[-389 -272  308  167  344  330 -107  -43 -397 -362  144  192 -143 -422
   70  -22  -39  288   55   20  -78  -76  -74 -373 -284    2  -31 -254
  299  313   18  419   36   26  136 -344]  C
[ -80  141   57 -121 -124   38  181   45  103  -21 -243   13  195  115
  106  256  -73 -247  136 -268  262   -5 -121 -145  187 -314   77   61
   41   76  -72  -36  335  140  292   96]  Y
[ -41  143  274  209  189 -329  -35 -116  150  -69  -72   30  430 -223
   45 -162   87 -155  183   37 -239  156 -217  -47  -54  299  139  -72
  -96  -71  175  196   29   -8   26   31]  K
[ 420  132  210  -94 -181 -177  306 -191 -308  -54  120  394   30  -83
 -119 -340 -125 -603 -172  -98  281   87 -225 -157 -234  168 -380 -197
    5  132  122 -208  233  515  406   27]  F
[-143 -374  -18    4  218 -191  100  189   96   99   44  -74   21   69
  -46  345   48  182 -177  129 -223   -5  298 -125  226  -97  444   33
   98 -172 -212 -157  -19  -85  -70 -104]  R
[ 266  -35   39 -627 -352  -41  -64 -190 -434 -101  375  195  -30 -727
  -35  605   72 -256 -183  169  120 -243  139  141  314   94 -683 -273
  244 -481 -665 -155  -49 -257 -304 -365]  J
[  66  -41 -202 -391  161  286 -175 -242  355   87   83 -379  118  -90
   99  118  116   60  -15  -83  107 -194   20 -131  330 -382 -308  140
  -32   81   83   70  130   89 -342 -108]  A
[-136 -384 -147   -7   55 -203  167   33  200  124  -38   44 -142 -318
  113  133  467  288  184  255  276  -43 -168  -77  146 -265  352   46
 -111 -181 -397  404   15  -75  267  -92]  Q
[ -20  -23  -17 -171  -60   69  -44    7  258    0  272  126  259   21
  -88  -84 -282  -53 -196  208   43   34  323  446  -57  126  273  100
 -162 -133  -38   13 -151  406  -24 -151]  C
[-208 -360  250  360  107  -83 -131  109  313   49  -46  109   22  134
  -25  257  205 -123 -232 -144  -77  -17  441 -479   32  -93  -94  -33
  367  213   -9  183   79  145  196 -107]  N
[ 140 -432 -203   40  -67  123  269   73  137 -102   93  -19  157  -46
  -12  118   20  448  -41   -9  101 -291   -1  252  531 -119  382   50
  -56   13 -210  -29  -80   95  -66 -135]  Y
[ -68  377 -231    8  161  -40 -190  -61  587 -184  192 -171  686  331
   34  148 -176 -196  187 -315   64 -412 -119  130  364   26  -89  -59
   44   -6   11   30  154 -230  263  171]  A
[-230 -144 -254 -163  127 -128  -53  -48  259   18  256  158  297  186
  136  230 -217 -212   47  160  -55   65  185 -116  240   15  -12  157
 -204  -79   36   90 -252 -145  -89  -85]  F
[ 761  355  603  623  -68 -272 -569 -200   77   60   57  137 -128  428
 -203   14 -213   17 -210   49  249  -36  561 -199  -72  697 -491  189
   48  234  492 -471 -357  -97 -453  -70]  P
[ 196 -230  -52  471  -37 -305  284  -53  108  209  -49   87 -278   19
   42 -197  117 -268   48  176   27  125  181 -127  100  103  197  189
   56   15 -100 -279   32 -259 -145  101]  R
[  75    1  335   -4 -175  317  196  252  -21 -163 -390 -151    0  351
 -245 -154  -64  581  198 -373  -36 -263 -290 -531   98 -226  236    4
   57  404  569  186  177  561  295  182]  R
[-242 -228   71  421 -137  -40   -2    3 -143 -192 -262  117 -219 -484
  -46 -126  317  -55   80 -145  249   30 -143 -121 -130  116   77  -77
  150 -579  212  -48  296  202  197   14]  K
[-208   16 -252 -160  250  -59 -123 -201 -255  -60   34  -40    7 -364
  108  157   73 -256  -77  145 -161  278   -8 -128 -249   10   39 -127
   88    3  -87   45  279 -150 -115 -121]  R
[ -58   21 -251  -93  -55  169  -50 -169 -104  -35  364  -35  138   33
   16   76   34 -112  166 -137 -172 -158  -64   57  478  -57   48 -271
 -109  371  -46 -262  -83  104   61  127]  N
[ -24  242 -269 -187   26  150 -238 -105  204  196   93 -140  313 -135
  -47  108  -32 -162   72  161 -180    8   19  239  -83  -54 -179   65
   66   28  -43 -330 -275  226   10 -140]  J
[ 109  253  135  -57 -118 -170  -41 -124 -148  -62  -37   14  169 -413
   49   65 -127  -58  147  188 -129  -20   32 -126   15  263  143  119
   31 -177  348 -211  -52   84 -293   81]  H
[ 200   80  137  199  -36  282 -186 -247  303  -21 -139 -223  468 -188
  115  -94  217  -95  212 -229  158  -99  208   38  253  -65  -25  233
   75   25  212  134   14  164 -188   17]  C
[ 119  457 -216  248  289  274 -291   16  -90 -178   66  -47  174  340
 -149 -269 -542 -148  391 -264  249 -263  -97  214   93 -211 -126  -50
  -69  535  154 -374 -142  375  -35   69]  A
[-169  136  251  -76  162 -272  134  -89 -254 -168   75  107   36  485
  197  161    3 -114 -159 -152  -26   16  -58 -450 -250   29 -126  -60
  182   14   30  164  514 -150   53  122]  F
[-458 -590 -353   59 -265  -59  121  -41   35   81  -69 -216 -235 -611
 -239 -133  301 -181  128    7 -117    4  118  107   13   83  135  128
  237 -152  -40  316 -111   19   20  -49]  U
[-175   36  -94 -217   -7  262 -165  -48   95 -142  167  153  551  -93
 -110   94 -223 -140 -141  -76   36  -80  144  237   66  -48   47 -183
  -88  -79  -38  149 -293  390  162 -198]  J
[-160 -206 -265   15  102  139  171   29   58  114   30  166  347   56
   44  202  -68  203  123   25   60  -38   94  187  274 -286  500   14
  -37 -179 -375 -163 -345  264  180 -200]  A
[ -85 -194   82 -100   62 -222  240  -32   72  -51   -3  179   80 -216
   93  126  -96  313   27  191  -37   73 -220    8   58  157  120  -56
 -201   10  -34  206  -14  105   60 -161]  Y
[   8   34  205 -274 -234  210 -116 -297  130   23  171 -175  259    5
   -6   16 -102 -202  132 -160 -151  255  157   89  236  365  112   24
  -74  136  316   24  112  208   93  142]  U
[ -85  -17 -354 -247 -183  321  284 -131  194  102  169 -215  101   65
  168 -245  -11 -125  -38   31   23 -149  -80  -24   28 -352 -508   85
  -43   52  220  161  -67   43  -47   53]  F
[  29 -178 -574  -62 -395  162 -111  151   14  -69  -27   33 -236 -370
 -180   38  171 -213  179  176  216  166  125 -186  124 -239  140  102
  -75  287  129  163  115  132   22  -57]  N
[ 244  243  363 -153   80 -164 -368   19 -443 -280 -219  -33  424 -348
 -211   66 -625 -703   40   77  117 -190   69  218 -408  451   74  214
  384 -210  192   42 -406    4   32   87]  Q
[ 143 -498 -148 -307  -68 -292 -151   85 -109 -312   61 -218  272 -623
 -297   13  242 -363 -127  244  266 -297  -16  221  -20   58  366  210
  201 -151 -224  704   67 -197  -80 -149]  Y
[  35  -28 -146   -7   62  -92  138 -127  272 -110  100   97  191  275
  130  -53 -206 -184  172 -106  -64   57 -101  -26  351  161  138   23
 -170   47  106  -75  214   72   -5  153]  S
[ -20  123 -211 -152 -329   -9  100   88  -26   75  182  220 -159 -749
  -83 -130  -39   69 -223   27  135  188  257  294  -36  247  171 -128
 -439 -340  420  -52 -141  133   74   93]  K
[ 111  357  -75  -99  307 -285  114  -69  -82  -18 -200  -64  316  283
   29  -22  -75  -69   66 -200  -20  -64 -375 -232 -294   22 -208   33
   49   91  261 -185  163  196  152  167]  J
[  17  181  495  -62   58 -450   99   97 -365  -29 -274   59  162  490
  -76  196  125  -40 -124 -204 -103   94  -76 -387 -361  185  -37   97
  252 -208  -73  202  163 -349   70   43]  F
[ 380 -148 -130  139  -35  -20 -255  -29  -70 -149  117  121  -41 -594
   14  -24 -122 -629   36  272   -1  213  149  150  138  293  -23   20
 -141  281   73  -56 -100 -205 -163    0]  Q
[ 138  -98 -828   71  -57    1 -202  289  459  -20  -23  223 -392   -6
 -144  147  -89  340 -243  267   47   80  203   36  -42  109  297  104
   31 -472 -130 -235   61 -282  -13 -132]  H
[-139 -140 -202   75  399 -120   44  -70  132   24  -77   85   85 -206
   78   53 -311  -61   78   98 -124  128 -156  231  137   -1  232 -205
 -189  102 -216 -126 -195  151   91  -89]  Y
[ 132  282 -196  -71  -11  -23  257 -174 -238   83 -175 -118 -156  408
   72 -229  235  114  104 -228 -274  212 -326 -294 -147 -134 -312 -241
    1   16   -8 -144  360   72 -139  211]  J
[  12  -52 -250 -288   62  265 -151   14  155  -97  -65 -165   41  315
 -161  101 -442  -57   90  -59   12   47 -144   40   72   29  -44   34
  -61  342  167   66  -50   46  209  -15]  A
[  36  418 -130  295   99 -492    4 -135 -130   52  -27 -246  376   75
 -127 -176  214  -28  304 -217 -134  109   74  132 -249  359   64   73
  134  255  224   80  155   25  -13  204]  S
[-294  -26   76  128  185 -277  152 -261 -105  151   20 -116  167  113
  -21  -47  108 -109 -157  -30  207   29   20   -4 -164   54  124   82
  -78 -162  144 -159 -140   91   49  -56]  P
[   8   87  -17  -62  -20 -127 -183   59  181 -129  194   48  361 -191
 -125   18 -126   63   82  130 -130 -223  -96  271   95  338  265   -9
 -118   55  176   35 -196  121  201   65]  H
[ -99  604  270 -373 -427 -184 -123  109  562   83  422  179  -69 -375
 -130 -102  -48   99  -47  -49  -72   38   92    4 -268  662 -425  108
 -138  -57  694   -9  491  244  372  198]  H
[-311 -263 -465 -643   79   60   57 -286 -189 -210 -186 -178  312  132
   16  189  -39 -136   -4 -125   61 -264 -463  -45  -11 -233   69  135
  119 -374  -75  178  145  416  -38  -34]  P
[ -31  253 -363  202    5  -93 -277  346  495  -98 -395  -58 -658  800
   80  494 -511  449  245  -72   91 -360  -88 -117   96   28    9  185
  142 -123  182 -476  328  -84  164  458]  F
[ 289  -97 -289  155  284 -221  205  149   -9 -116  204  171   -3  140
    2 -134  421  899  -70  114 -134 -632 -599  154 -197  172   22  121
  224    5 -509  106  -99 -635  -24 -198]  J
[  39  112  -69 -178  130   56 -147 -293 -553 -118  415  -96  306   19
   15 -140   56 -325   82 -228   70 -124 -132  348  -20   95 -263 -109
  -21  276   22 -107   22  179  -30   83]  K
[-167  -22 -137 -156  -71  335  -24 -272 -140  -93 -206  -14  300   87
   66   73  -28 -218  131 -371 -137  100 -123  -87  122   -8   44   51
  111  128   81  104    9  114    2   -6]  S
[ 144 -163  201 -243  221  -53  104 -130   86   11  160 -310  331  130
   85  -22   96  108  141  -40  -39 -385 -303  -98  198  -94 -284  270
  103  304   63  111  -34   12 -165  -46]  U
[ 198  116  406  164 -162 -111 -164   61   59  -88  -36    6  325 -421
 -264 -172   74  313 -153   24   45 -377  -41  499 -235  475  201   90
   48 -371  306 -110 -207  461  101  -37]  A
[ 115   -6   18 -169  212   26 -144 -144  -17  -81 -278 -158  218  220
 -146   49 -171    6  264 -202  209  -12 -237 -136   82  101  117  367
   34   10  273 -190  145  301  -56  -33]  R
[ -29  364   34  -10 -464 -222  -66  -64 -766 -185  130   70  467 -463
 -410    0  111   20  647   18  289   53 -117   95 -194  432  621  -14
  -27  318  403  114 -203  534  608   91]  Q
[  17   35   -8  112   77 -116  -50  222  646  114  135 -179  443   91
  -42  -70  102 -389  142   83  154 -518   -2  408 -209 -151 -364  519
  506  245 -295   73  106  117  302  -34]  J
[ 104  260  385   20  318 -328  376   41 -660   72  -59   67  264 -190
   98 -418  109  -18  350    3 -257  130 -231 -243 -527  -43   -2  -34
  210  278   -2  311  -66  143   55   70]  S
[-132  113  278  250 -374 -139   -1   60 -217 -189 -261   19 -254   34
 -135  -61 -133 -153 -191 -130  -46  202  284 -249 -336  338  -80   62
  -35  224  689  182  269  171 -201  195]  P
[ 123 -159  -53 -539 -221  -16   89  112 -569   24 -143 -320 -420 -103
  -98  109  160 -453  395  -55 -333  469  -92 -736  -49  -92 -176 -121
  155  593  264  328  494 -128  264  384]  R
[ 178  -78   78 -155 -113  229  236  322 -585  -97 -175  243  -65 -329
 -102 -317   43  155 -182   49 -412  708 -107  145 -836  348  -47 -118
  -11  270  251  292  215  333  342  -81]  J
[-249  104  269  -48  138   -1  111  -66 -425  -47  244 -247  -56  -66
  -26 -323  213  415    5  -78  -78 -118 -109  -85 -389   52  -84  -65
  154  -11  184  263   69  -94 -110  -24]  U
[ 203 -236 -401  -48  -44 -119  -50   15  261 -170  215 -147   57  222
 -206   81    9   94   78 -202   87 -379  -79  128  529  189   45  192
   62   72  -95 -112  151 -270 -148   30]  Y
[  -4  -50 -189 -105 -124  -83   -9  219  157  -41  209  100 -223 -167
 -101    0  -24  -10 -108    4  -46  160  246  101  -73  164 -205   40
  -54  109   56  120  338  126   -9    0]  Q
[ 274  178  307  143  418 -250   43 -231   30 -113  245  -74  239  251
 -163 -481 -156  -30   32 -316   48 -298 -167  154   88  333  -55    6
  -87  281  159 -184   69  196 -142   94]  C
[ -44 -168  283   61  106 -319   37  -84   -2  -15 -247  210  121  234
 -139  115  -52 -319 -319 -260  248 -236  -30  -58   74   53  187  -23
   79 -243 -247   33 -148  -13  186   22]  H
[ 177  430  139   10  195  -74  -63  -60  -17   56 -233   41  493  -71
  103   88  -98 -134  132 -246   -5   32   36  -53  -85   86   62  164
   90  -79  143 -172   14   29   21  101]  R
[ 764  701   -2  254  147 -374 -247   -6 -231 -204  398 -219  641  171
  -82 -478   99  272  399   83  -18 -381 -419  697 -408  589  -20  120
    3  617  261  -86   86  114  116  302]  U
[-176  -18  -54 -382   65 -164  215 -102  214  -68  -77  131   60  -25
   17  115 -198  -42   11 -239  190  -10 -156 -189  210  -13  -52   -2
 -178 -155  106  186  256  242   81   -1]  S
[  47   23 -223  290  169  138 -163 -180  137  -27   20  -91  332 -234
   94 -117  -47 -334  319  248 -212  376  -77  171  151  144  272 -101
 -136   76   28 -243  -44  -73   44  -46]  R
[ 581  184 -389  126   30 -306   90   79 -550 -192  298  -41  392 -630
  -29 -341  588  338  113   93  -81 -194 -357  144 -543  511  130  404
  208  307  394  -24  191 -312  -44   20]  U
[ 125 -366   44 -109 -208 -230 -252  156   62   64 -267   29 -209 -468
 -128  265  174 -398 -131  337 -290  418  345 -169 -175  306   67  240
  214 -349  -74  178   38 -213 -194 -125]  P
[-194 -552  230 -308 -541 -272  270  224  -23  129  703  340 -341 -806
 -321   62  256  -87 -651  343 -115 -425  265  305  -99  368 -336  165
  111 -104  -48 -157 -162  215   57 -336]  F
[ 182  -35  194  -91   80 -442   51  -62  110   18  193  132    2 -178
  108   69  159   46 -265   37   63  -31  131   60  150  204    4  -54
 -324   10  109   58  256  135 -152  138]  H
[ 252  -52  -42  233 -324  -81 -119   24 -103 -143  -12   64  111 -208
  -14  193  294 -118  -23   62 -162  170  113 -125  -65  325 -107  -60
  165  155  137   81  190  -78  120   23]  Q
[ 298 -354  208  175  283   52  290   62 -206  -50 -165   14 -194   70
  -73 -330  132 -106   54 -190 -192  490 -255 -315  113   47   85 -222
  -67  483  -49   83  295 -116  181    4]  N
[-186 -143 -152 -250  -54  165   61 -300   -1  154  403  -18    0 -339
  200  -80 -158 -532   26  171 -111  335  335  136  344  -35 -118 -257
 -243 -203   11 -177 -106  161 -116   84]  H
[ -69   27   25  188  -24 -317  391   25   26   -6  175   95  101   42
   45 -147  194  477  303    3  117 -298 -174 -131  203 -183  189  -76
  -65 -135   61  -86  193  576   45   89]  K
[  89 -118  348  -38 -281  476 -155   75  142 -162 -179   90 -175 -634
  -29  219 -113    3 -801  -80  538  -32  339   14 -372   56 -551    0
  163 -140  344  321   41 -126  151 -385]  U
[ 155  -15  -73   -8  289 -286 -124 -292  -53 -160   64   33  283 -280
   66  218  -94   -2  -47   48 -319  -13   38   29  -88  537   48 -107
  342  176 -128  218   48 -224  -78  -44]  N
[  95 -245  403  303  -95  -44 -177   -5   20  -58  126  -47 -233   43
   63 -182  -78  -26 -384  275 -251 -241   83  283 -380  434 -186  121
  171  233  298  -69  -82   99 -178   97]  Y
[-330  -48 -296   98 -112   78  326  184   93  132  -66  145 -317  -26
  190  313   -1  296  192  145  -10  416   83  -97   36 -244  100 -349
  -82   -8 -367  201  141 -302  462  -49]  A
[-120   32 -366 -381   68 -180  -65 -395  -71 -133  -37 -346  177  482
  -38  389  -29 -109  227  -87  215  -58 -302  -30  366   -7    8   54
   -6 -132 -357  147  147 -471 -198  -35]  Q
